Below is a small trained network, with its code and all its weights. Each question gives an input and a target symbol and asks what happens when units are switched off, that is, made to give their printed mean instead of their output.

import numpy as np


def w(rows, s, z=0):
    codes = np.array(rows[::2]) - 128.0
    scale = np.full(codes.shape[1], s)
    scale[-1] = z or s
    return codes * scale


def norm(h):
    return h / np.sqrt((h * h).mean(-1, keepdims=True) + 1e-5)


def f(y):
    return np.maximum(y, 0)


def softmax(a):
    e = np.exp(a - a.max(-1, keepdims=True))
    return e / e.sum(-1, keepdims=True)


def log_softmax(a):
    a = a - a.max(-1, keepdims=True)
    return a - np.log(np.exp(a).sum(-1, keepdims=True))


def net(x, mask):
    ids = ['ΓΘΛΣαβδεζημπτφψω'.index(c) for c in x.split()]
    T = len(ids)
    res = E[ids] + P[:T]
    r = norm(res)
    for j in range(2):
        rows = slice(3 * j, 3 * j + 3)
        q, k, v = (r @ M[0][rows].T for M in (Q, K, V))
        z = softmax(np.where(np.tri(T) > 0, q @ k.T / 3**0.5, -1e9)) @ v
        o = O[0][rows]
        res = res + np.where(mask[j], z, o[:, -1]) @ o[:, :-1]
    y = f(norm(res) @ A[0][:, :-1].T + A[0][:, -1])
    res = res + np.where(mask[2:18], y, B[0][:, -1]) @ B[0][:, :-1]
    return log_softmax(norm(res)[-1] @ U[:, :-1].T + U[:, -1])


Q, K, V, O, A, B = {}, {}, {}, {}, {}, {}
E = w([
[174,79,227],'Γ',
[96,140,79],'Θ',
[104,133,130],'Λ',
[109,111,174],'Σ',
[139,120,126],'α',
[106,88,144],'β',
[150,128,129],'δ',
[106,48,108],'ε',
[2,113,62],'ζ',
[105,98,148],'η',
[114,79,175],'μ',
[181,215,178],'π',
[159,123,198],'τ',
[167,126,166],'φ',
[53,149,98],'ψ',
[48,122,108],'ω',
],0.021)
P = w([
[3,209,155],'0',
[74,124,114],'1',
[8,215,152],'2',
[127,70,110],'3',
[11,215,151],'4',
[187,35,100],'5',
[12,217,149],'6',
[205,23,97],'7',
[99,239,156],'8',
[204,25,98],'9',
[12,218,150],'10',
],0.004)
Q[0] = w([
[114,73,111],'h1',
[250,206,126],'h1',
[93,83,207],'h1',
[155,137,184],'h2',
[49,120,47],'h2',
[227,105,158],'h2',
],0.011)
K[0] = w([
[107,83,129],'h1',
[139,163,95],'h1',
[4,98,125],'h1',
[147,193,109],'h2',
[24,121,93],'h2',
[211,172,130],'h2',
],0.015)
V[0] = w([
[140,73,213],'h1',
[186,214,184],'h1',
[171,171,165],'h1',
[117,110,113],'h2',
[253,92,38],'h2',
[4,157,201],'h2',
],0.0067)
O[0] = w([
[128,159,151,191],'h1',
[192,179,49,41],'h1',
[32,2,231,73],'h1',
[83,212,155,136],'h2',
[165,212,161,1],'h2',
[152,246,181,249],'h2',
],0.0048,0.0038)
A[0] = w([
[91,111,181,139],'n1',
[171,90,179,172],'n2',
[129,233,175,161],'n3',
[105,180,81,87],'n4',
[143,6,151,62],'n5',
[86,166,136,67],'n6',
[81,100,53,140],'n7',
[173,182,198,90],'n8',
[61,49,112,253],'n9',
[212,113,189,166],'n10',
[131,122,169,147],'n11',
[79,129,159,148],'n12',
[106,122,87,138],'n13',
[99,14,114,132],'n14',
[175,166,148,63],'n15',
[141,162,51,117],'n16',
],0.014,0.0047)
B[0] = w([
[96,197,153,191],'n1',
[129,70,135,185],'n2',
[153,64,57,194],'n3',
[116,115,237,156],'n4',
[253,113,135,191],'n5',
[143,174,124,159],'n6',
[190,98,176,180],'n7',
[94,105,160,172],'n8',
[214,93,129,245],'n9',
[99,135,99,189],'n10',
[157,183,136,162],'n11',
[147,143,72,190],'n12',
[144,61,144,153],'n13',
[218,92,90,199],'n14',
[70,58,148,143],'n15',
[190,183,63,142],'n16',
],0.0065,0.011)
U = w([
[149,90,220,137],'Γ',
[191,169,65,146],'Θ',
[119,196,74,139],'Λ',
[118,197,237,123],'Σ',
[128,128,3,98],'α',
[207,208,150,59],'β',
[124,27,55,130],'δ',
[196,79,87,109],'ε',
[55,66,76,139],'ζ',
[174,235,130,95],'η',
[182,117,211,113],'μ',
[193,212,218,57],'π',
[79,63,229,83],'τ',
[69,13,171,74],'φ',
[104,172,103,188],'ψ',
[78,117,152,252],'ω',
],0.023,0.012)

Each question gives the input, a string of symbols that net reads in full, and the target symbol t.
The units are the heads (3 rows each of Q, K, V and O) and the neurons (one row each of A and B). Each row of codes is followed by its name. A weight is (code - 128) times the scale printed after its matrix; where a second scale follows, it is the last column's (O, A, B and U).
mask holds one flag per unit, heads first, then neurons. A switched-off unit (its flag False) gives its mean, the last column of its rows in O or B, instead of its output. The means were averaged over made-up inputs and are rounded, as every weight is.
A unit's drop is (log p(t) with every unit on - log p(t) with that unit switched off) / (log p(t) with every unit on - log p(t) with every unit switched off).
unit that matters most: the unit with the biggest drop
k most important neurons: the k neurons with the biggest drops, biggest first
which heads matter: for each layer, one digit per head in row order, 1 if its drop is at least 0.15 and else 0, layers parted by /
drop of u: that unit's drop, to one decimal
input α Λ δ Γ ω ψ ζ ε Γ Γ α, target α: which heads matter -> 00
input Γ Γ δ ω Λ, target Λ: 3 most important neurons -> [n3, n5, n14]
input π Σ ω ε α Σ ω τ α, target α: which heads matter -> 11
input ω ε β ε ζ ε μ Σ Γ Λ, target Θ: unit that matters most -> h2
input φ φ ζ φ ω, target ω: which heads matter -> 01
input ω ω Λ φ Σ φ δ ω η π, target ε: which heads matter -> 00
input ζ π ζ π, target δ: 3 most important neurons -> [n3, n15, n1]
input π δ π ε Σ, target Σ: 4 most important neurons -> [n14, n5, n1, n7]
input τ α μ ε ε η ω ζ β τ η, target η: which heads matter -> 00
input η Γ Γ α τ, target τ: which heads matter -> 00
input Θ η μ ψ η μ ω, target ω: 3 most important neurons -> [n5, n14, n4]
input η α Θ μ δ, target δ: drop of n3 -> 2.0
input ψ ε δ δ ε π, target ε: drop of n3 -> 2.0
input δ π ε ζ Σ, target Σ: drop of n5 -> 0.3
input ε φ τ ε φ, target φ: unit that matters most -> n3
input ε ε Σ ε τ δ η π δ ω, target ε: drop of n9 -> 0.3
